Here is a tiny trained network, its code and every weight. The questions are about switching its units off for an input and a class, where a switched-off unit gives its printed mean instead of its output.

import numpy as np


def w(rows, s, z=0):
    codes = np.array(rows[::2]) - 128.0
    scale = np.full(codes.shape[1], s)
    scale[-1] = z or s
    return codes * scale


def f(y):
    return y / 2 * (1 + np.tanh(0.7978845608 * (y + 0.044715 * y**3)))


def log_softmax(a):
    a = a - a.max(-1, keepdims=True)
    return a - np.log(np.exp(a).sum(-1, keepdims=True))


def net(x, mask):
    res = np.array(x, float).reshape(1, 4) / 4 @ E
    y = f(res @ A[0][:, :-1].T + A[0][:, -1])
    res = res + np.where(mask, y, B[0][:, -1]) @ B[0][:, :-1]
    return log_softmax(res[-1] @ U[:, :-1].T + U[:, -1])


A, B = {}, {}
E = w([
[94,125,196,140,246,172,110],'x0',
[181,185,193,71,48,79,108],'x1',
[63,215,149,143,101,203,135],'x2',
[93,116,65,59,127,150,86],'x3',
],0.012)
A[0] = w([
[81,113,91,156,104,154,87,183],'neuron 0',
[136,156,146,73,112,139,90,241],'neuron 1',
[115,157,32,222,246,188,180,232],'neuron 2',
[199,255,183,169,146,109,168,214],'neuron 3',
[101,155,42,137,112,180,228,170],'neuron 4',
[64,16,181,114,237,82,139,54],'neuron 5',
[129,55,64,188,108,58,173,97],'neuron 6',
[133,245,131,81,162,119,86,66],'neuron 7',
[131,42,241,157,129,141,95,171],'neuron 8',
[116,181,112,49,120,221,69,221],'neuron 9',
[168,168,173,115,107,167,129,161],'neuron 10',
[25,233,115,86,99,191,126,217],'neuron 11',
[71,234,114,151,94,163,156,194],'neuron 12',
[94,160,171,57,94,208,42,129],'neuron 13',
[171,102,69,37,105,139,48,254],'neuron 14',
[52,122,19,83,207,165,111,140],'neuron 15',
[72,92,62,165,126,155,112,76],'neuron 16',
[146,96,152,115,181,124,126,57],'neuron 17',
[191,177,148,217,202,180,143,117],'neuron 18',
[84,70,70,98,198,85,83,82],'neuron 19',
[178,188,204,186,91,182,149,203],'neuron 20',
[115,186,167,146,135,77,166,57],'neuron 21',
],0.0091,0.0041)
B[0] = w([
[143,151,63,118,139,144,83,161],'neuron 0',
[100,106,161,95,195,132,120,167],'neuron 1',
[190,194,94,149,117,127,102,255],'neuron 2',
[104,135,172,106,114,142,36,196],'neuron 3',
[91,123,63,215,112,205,125,181],'neuron 4',
[208,106,63,152,133,95,161,201],'neuron 5',
[195,93,198,159,114,147,126,180],'neuron 6',
[77,132,175,197,141,66,99,156],'neuron 7',
[154,184,152,61,104,88,172,171],'neuron 8',
[53,124,135,169,164,130,82,196],'neuron 9',
[78,158,179,89,146,128,114,157],'neuron 10',
[2,185,92,178,103,132,101,224],'neuron 11',
[103,188,124,146,67,205,74,200],'neuron 12',
[48,149,159,186,131,91,91,183],'neuron 13',
[108,103,105,54,204,179,113,196],'neuron 14',
[93,124,63,53,163,166,157,216],'neuron 15',
[120,171,115,102,168,191,113,167],'neuron 16',
[145,159,79,160,112,75,192,145],'neuron 17',
[174,169,145,136,67,110,137,189],'neuron 18',
[148,155,109,107,191,120,124,177],'neuron 19',
[81,148,176,89,143,146,45,193],'neuron 20',
[97,197,137,120,109,119,102,143],'neuron 21',
],0.0088,0.015)
U = w([
[49,138,251,108,166,148,57,243],'0',
[183,141,150,211,129,171,136,142],'1',
[161,128,168,98,74,103,134,168],'2',
[44,122,43,145,71,178,150,185],'3',
[158,36,207,149,131,115,149,39],'4',
[151,108,122,162,163,44,181,14],'5',
[158,100,98,2,213,161,121,100],'6',
[83,113,146,114,82,141,202,3],'7',
],0.0094,0.0044)

Each question gives the input, the list of numbers given to net, and the class t.
The units are the neurons (one row each of A and B). Each row of codes is followed by its name. A weight is (code - 128) times the scale printed after its matrix; where a second scale follows, it is the last column's (A, B and U).
mask holds one flag per neuron, in row order. A switched-off neuron (its flag False) gives its mean, the last column of its row in B, instead of its output. The means were averaged over made-up inputs and are rounded, as every weight is.
A unit's drop is (log p(t) with every unit on - log p(t) with that unit switched off) / (log p(t) with every unit on - log p(t) with every unit switched off).
The circuit of an input: a set's keep is (log p(t) with only the set's units on - log p(t) with every unit switched off) / (log p(t) with every unit on - log p(t) with every unit switched off). Starting from the 12 units with the biggest drops (on a tie, the unit counted first), units are removed one at a time, each time the one whose removal leaves the highest keep (on an exact tie, the one counted first), for as long as the keep stays at least 0.8.
units of the circuit, in order: the units of the circuit, biggest drop first
k most important neurons: the k neurons with the biggest drops, biggest first
drop of u: that unit's drop, to one decimal
input [-3,7,-6,3], class 6: units of the circuit, in order -> (neuron 14)
input [-7,-2,-2,2], class 6: units of the circuit, in order -> (neuron 11; neuron 14)
input [3,-3,-1,0], class 6: units of the circuit, in order -> (neuron 11; neuron 13)
input [7,-7,-7,-1], class 5: 3 most important neurons -> (neuron 5; neuron 17; neuron 14)
input [6,-3,0,-1], class 1: 3 most important neurons -> (neuron 14; neuron 2; neuron 18)
input [-7,-5,2,-6], class 1: 3 most important neurons -> (neuron 6; neuron 11; neuron 15)
input [-6,8,-5,-4], class 0: 2 most important neurons -> (neuron 3; neuron 5)
input [8,-3,-2,-6], class 1: units of the circuit, in order -> (neuron 2; neuron 18)
input [5,-8,-8,-1], class 5: 2 most important neurons -> (neuron 5; neuron 17)
input [-2,-5,3,-5], class 1: 3 most important neurons -> (neuron 15; neuron 11; neuron 2)
input [8,-7,2,4], class 3: drop of neuron 1 -> 0.1
input [7,-6,-2,0], class 6: drop of neuron 15 -> 0.3
input [5,-6,-8,-1], class 5: drop of neuron 14 -> 0.2
input [-4,5,-4,-7], class 0: units of the circuit, in order -> (neuron 3)
